Below is a small trained network, with its code and all its weights. Each question gives an input and a target symbol and asks what happens when units are switched off, that is, made to give their printed mean instead of their output.

import numpy as np


def w(rows, s, z=0):
    codes = np.array(rows[::2]) - 128.0
    scale = np.full(codes.shape[1], s)
    scale[-1] = z or s
    return codes * scale


def norm(h):
    return h / np.sqrt((h * h).mean(-1, keepdims=True) + 1e-5)


def softmax(a):
    e = np.exp(a - a.max(-1, keepdims=True))
    return e / e.sum(-1, keepdims=True)


def log_softmax(a):
    a = a - a.max(-1, keepdims=True)
    return a - np.log(np.exp(a).sum(-1, keepdims=True))


def net(x, mask):
    ids = ['ΓΔΦηθπ'.index(c) for c in x.split()]
    T = len(ids)
    res = E[ids] + P[:T]
    u = 0
    for l in range(3):
        r = norm(res)
        for j in range(3):
            rows = slice(3 * j, 3 * j + 3)
            q, k, v = (r @ M[l][rows].T for M in (Q, K, V))
            z = softmax(np.where(np.tri(T) > 0, q @ k.T / 3**0.5, -1e9)) @ v
            o = O[l][rows]
            res = res + np.where(mask[u + j], z, o[:, -1]) @ o[:, :-1]
        u += 3
    return log_softmax(norm(res)[-1] @ U[:, :-1].T + U[:, -1])


Q, K, V, O = {}, {}, {}, {}
E = w([
[147,102,74,123,121,99,117,167,109],'Γ',
[78,128,46,58,144,103,112,81,92],'Δ',
[176,183,82,6,130,85,167,72,161],'Φ',
[161,134,112,30,124,165,130,140,132],'η',
[124,194,111,121,110,171,170,102,40],'θ',
[146,78,131,110,98,141,184,63,136],'π',
],0.011)
P = w([
[143,169,106,194,44,134,90,96,255],'0',
[126,77,100,251,34,209,41,169,175],'1',
[144,116,216,211,47,190,61,164,122],'2',
[202,137,199,196,146,118,44,165,183],'3',
[130,124,232,175,159,77,149,144,77],'4',
[106,83,180,132,195,125,131,125,132],'5',
[96,60,190,36,172,181,142,197,40],'6',
],0.0037)
Q[0] = w([
[198,96,182,109,86,211,143,130,162],'0.h0',
[120,218,126,151,152,103,148,147,42],'0.h0',
[211,74,136,73,50,174,166,161,69],'0.h0',
[48,112,72,148,209,127,72,114,57],'0.h1',
[91,131,161,255,98,164,138,147,114],'0.h1',
[144,66,143,138,23,163,150,117,113],'0.h1',
[70,77,102,4,185,104,102,219,92],'0.h2',
[142,120,85,74,5,178,182,173,53],'0.h2',
[123,120,183,142,88,224,153,172,20],'0.h2',
],0.0048)
K[0] = w([
[21,95,53,123,143,103,66,2,73],'0.h0',
[191,112,184,115,99,116,154,139,138],'0.h0',
[39,128,177,84,152,78,109,74,48],'0.h0',
[75,150,76,100,155,43,90,155,158],'0.h1',
[171,209,114,161,91,147,162,137,145],'0.h1',
[150,98,151,153,109,121,128,68,128],'0.h1',
[215,163,216,160,152,124,205,148,125],'0.h2',
[58,126,169,113,153,66,186,30,87],'0.h2',
[75,107,123,129,108,64,154,104,113],'0.h2',
],0.0053)
V[0] = w([
[100,73,176,68,157,187,83,160,84],'0.h0',
[238,104,159,71,146,194,177,188,154],'0.h0',
[147,45,113,130,86,204,179,153,150],'0.h0',
[98,85,90,134,161,33,119,96,105],'0.h1',
[110,136,82,110,82,106,125,92,183],'0.h1',
[118,2,182,175,102,156,161,83,168],'0.h1',
[222,168,227,149,91,109,159,141,67],'0.h2',
[107,122,122,111,120,178,53,188,166],'0.h2',
[191,186,117,86,73,77,47,60,105],'0.h2',
],0.004)
O[0] = w([
[103,152,182,2,161,124,148,120,133,112],'0.h0',
[197,104,192,135,116,183,179,185,154,139],'0.h0',
[203,121,148,139,160,164,83,135,125,166],'0.h0',
[175,168,122,61,151,179,110,86,70,141],'0.h1',
[155,117,216,142,109,189,117,138,153,220],'0.h1',
[73,173,87,135,169,110,95,55,101,92],'0.h1',
[184,138,120,68,113,179,82,51,192,76],'0.h2',
[46,99,143,62,96,122,195,217,139,137],'0.h2',
[75,98,102,131,87,75,114,136,70,252],'0.h2',
],0.0049,0.0037)
Q[1] = w([
[127,104,120,157,212,27,37,132,163],'1.h0',
[231,116,125,19,221,245,116,84,48],'1.h0',
[174,92,99,15,81,95,107,129,93],'1.h0',
[62,178,96,151,244,162,157,133,66],'1.h1',
[169,134,134,129,189,203,184,112,70],'1.h1',
[240,153,217,121,173,178,232,189,111],'1.h1',
[89,137,159,142,84,126,153,99,56],'1.h2',
[162,136,175,59,28,177,89,142,136],'1.h2',
[92,206,105,23,254,59,153,146,194],'1.h2',
],0.0044)
K[1] = w([
[139,145,51,74,97,168,60,182,85],'1.h0',
[151,81,127,78,218,55,254,128,45],'1.h0',
[129,137,211,165,167,134,213,151,51],'1.h0',
[117,68,96,82,187,118,88,194,184],'1.h1',
[50,134,142,22,220,55,114,128,114],'1.h1',
[52,114,141,98,172,160,105,107,67],'1.h1',
[205,116,130,96,161,170,169,119,200],'1.h2',
[124,96,194,129,134,113,146,44,116],'1.h2',
[150,220,61,150,43,129,116,194,47],'1.h2',
],0.0045)
V[1] = w([
[132,136,136,124,100,125,154,169,91],'1.h0',
[61,253,94,113,128,181,117,111,134],'1.h0',
[150,188,112,125,205,167,117,189,19],'1.h0',
[136,106,111,175,143,85,13,137,113],'1.h1',
[128,119,44,102,145,87,20,150,204],'1.h1',
[30,120,123,68,182,138,106,121,82],'1.h1',
[127,100,149,99,182,191,222,80,210],'1.h2',
[85,43,168,61,87,106,202,75,184],'1.h2',
[125,49,76,148,84,164,223,84,137],'1.h2',
],0.0039)
O[1] = w([
[96,181,104,139,143,166,126,99,143,195],'1.h0',
[182,182,152,140,90,215,146,171,160,58],'1.h0',
[143,145,92,130,62,210,196,144,123,116],'1.h0',
[117,88,152,117,168,71,168,137,136,151],'1.h1',
[129,125,200,43,213,33,177,196,191,178],'1.h1',
[94,63,176,96,50,64,113,129,154,93],'1.h1',
[133,128,115,97,168,94,94,154,128,1],'1.h2',
[158,97,128,157,154,62,92,102,107,164],'1.h2',
[2,114,206,120,120,128,91,63,179,242],'1.h2',
],0.0048,0.0023)
Q[2] = w([
[232,111,85,99,107,200,84,47,109],'2.h0',
[161,111,119,66,139,108,95,196,156],'2.h0',
[192,183,156,154,103,117,171,197,254],'2.h0',
[120,199,142,157,165,176,87,105,164],'2.h1',
[7,120,96,89,119,141,127,120,38],'2.h1',
[38,174,141,227,121,152,176,172,193],'2.h1',
[52,110,151,127,97,27,58,93,124],'2.h2',
[147,113,169,103,84,139,46,130,84],'2.h2',
[225,169,69,98,165,146,172,220,164],'2.h2',
],0.005)
K[2] = w([
[144,169,130,175,117,162,210,124,68],'2.h0',
[173,148,69,85,195,168,118,110,107],'2.h0',
[29,105,55,116,105,177,70,117,134],'2.h0',
[134,136,88,252,109,61,104,165,146],'2.h1',
[182,212,146,104,108,66,253,147,140],'2.h1',
[163,194,89,143,102,117,35,207,150],'2.h1',
[146,109,89,163,114,103,81,136,132],'2.h2',
[79,103,90,151,166,110,174,85,63],'2.h2',
[203,172,204,135,115,189,202,138,114],'2.h2',
],0.0056)
V[2] = w([
[111,195,138,168,109,134,130,161,83],'2.h0',
[77,87,60,106,108,143,87,156,47],'2.h0',
[117,89,113,114,207,101,109,167,109],'2.h0',
[78,57,141,113,104,117,164,51,93],'2.h1',
[174,86,193,164,33,184,153,173,166],'2.h1',
[122,2,174,150,166,151,88,94,102],'2.h1',
[78,94,145,95,123,158,166,56,201],'2.h2',
[68,86,72,193,127,71,132,113,132],'2.h2',
[105,164,113,42,132,127,131,100,124],'2.h2',
],0.0059)
O[2] = w([
[144,179,95,130,79,206,152,97,154,85],'2.h0',
[29,155,96,167,110,153,92,119,229,233],'2.h0',
[74,129,74,60,144,101,91,163,133,139],'2.h0',
[77,134,128,237,182,126,41,58,155,251],'2.h1',
[121,23,201,50,192,150,182,101,125,134],'2.h1',
[63,111,255,169,129,168,136,49,174,194],'2.h1',
[128,60,192,159,175,26,68,138,77,154],'2.h2',
[197,197,156,73,201,125,126,99,114,220],'2.h2',
[132,43,140,138,25,102,140,185,112,154],'2.h2',
],0.004,0.003)
U = w([
[64,181,75,108,255,133,198,140,123,2],'Γ',
[17,144,87,182,44,66,115,132,126,121],'Δ',
[212,138,70,124,136,43,131,134,46,18],'Φ',
[83,27,199,58,142,82,196,169,99,201],'η',
[165,129,95,173,67,217,194,75,105,175],'θ',
[147,128,207,181,217,120,84,31,112,202],'π',
],0.0047,0.00072)

Each question gives the input, a string of symbols that net reads in full, and the target symbol t.
The units are the heads (3 rows each of Q, K, V and O). Each row of codes is followed by its name. A weight is (code - 128) times the scale printed after its matrix; where a second scale follows, it is the last column's (O and U).
mask holds one flag per head, layer by layer. A switched-off head (its flag False) gives its mean, the last column of its rows in O, instead of its output. The means were averaged over made-up inputs and are rounded, as every weight is.
A unit's drop is (log p(t) with every unit on - log p(t) with that unit switched off) / (log p(t) with every unit on - log p(t) with every unit switched off).
The circuit of an input: a set's keep is (log p(t) with only the set's units on - log p(t) with every unit switched off) / (log p(t) with every unit on - log p(t) with every unit switched off). Starting from all 9 units, units are removed one at a time, each time the one whose removal leaves the highest keep (on an exact tie, the one counted first), for as long as the keep stays at least 0.8.
units of the circuit, in order: the units of the circuit, biggest drop first
most important unit: the unit with the biggest drop
which heads matter: for each layer, one digit per head in row order, 1 if its drop is at least 0.15 and else 0, layers parted by /
drop when u is switched off: that unit's drop, to one decimal
input Γ Φ η θ Φ θ π, target θ: most important unit => 1.h1
input Φ η Δ, target Φ: which heads matter => 000 / 010 / 110
input π Γ Δ, target π: units of the circuit, in order => (2.h1 2.h0)
input Δ η θ η π η π, target π: units of the circuit, in order => (0.h2 2.h1)
input Δ Γ Γ η, target Γ: units of the circuit, in order => (0.h0 2.h2)
input Γ π θ Δ π Γ Φ, target π: units of the circuit, in order => (0.h2 2.h1)
input Φ Φ Δ η, target Φ: units of the circuit, in order => (0.h0 2.h1)
input π η η Γ, target η: which heads matter => 101 / 000 / 010
input η Δ Γ, target η: units of the circuit, in order => (2.h1 0.h0)
input η π η π η, target π: which heads matter => 010 / 010 / 010
input π Γ η Δ Φ Δ, target Φ: units of the circuit, in order => (2.h1 2.h0)
input Γ Δ Δ, target Γ: units of the circuit, in order => (2.h2 1.h1 0.h0)
input Δ η η, target Δ: which heads matter => 101 / 000 / 100
input π η η Φ, target η: units of the circuit, in order => (2.h2 2.h1)
input θ θ θ Φ Δ, target θ: most important unit => 2.h0
input Δ Δ Δ η π, target Δ: which heads matter => 101 / 000 / 100
input Γ Δ η π Φ Γ, target π: units of the circuit, in order => (0.h2 2.h2)
input Γ θ η θ, target θ: which heads matter => 000 / 000 / 000
input π π η η π η θ, target π: units of the circuit, in order => (0.h2 2.h1)
input Γ Φ Γ, target Φ: units of the circuit, in order => (2.h1 2.h2)
input η θ η Γ Γ Γ, target Γ: units of the circuit, in order => (2.h2)
input θ Φ η η π Δ η, target π: which heads matter => 001 / 000 / 010
input η Δ η η, target Δ: drop when 0.h0 is switched off => 0.3
input η θ Γ, target θ: drop when 0.h2 is switched off => 0.0
input Δ Δ Δ Φ, target Δ: drop when 2.h0 is switched off => 0.3
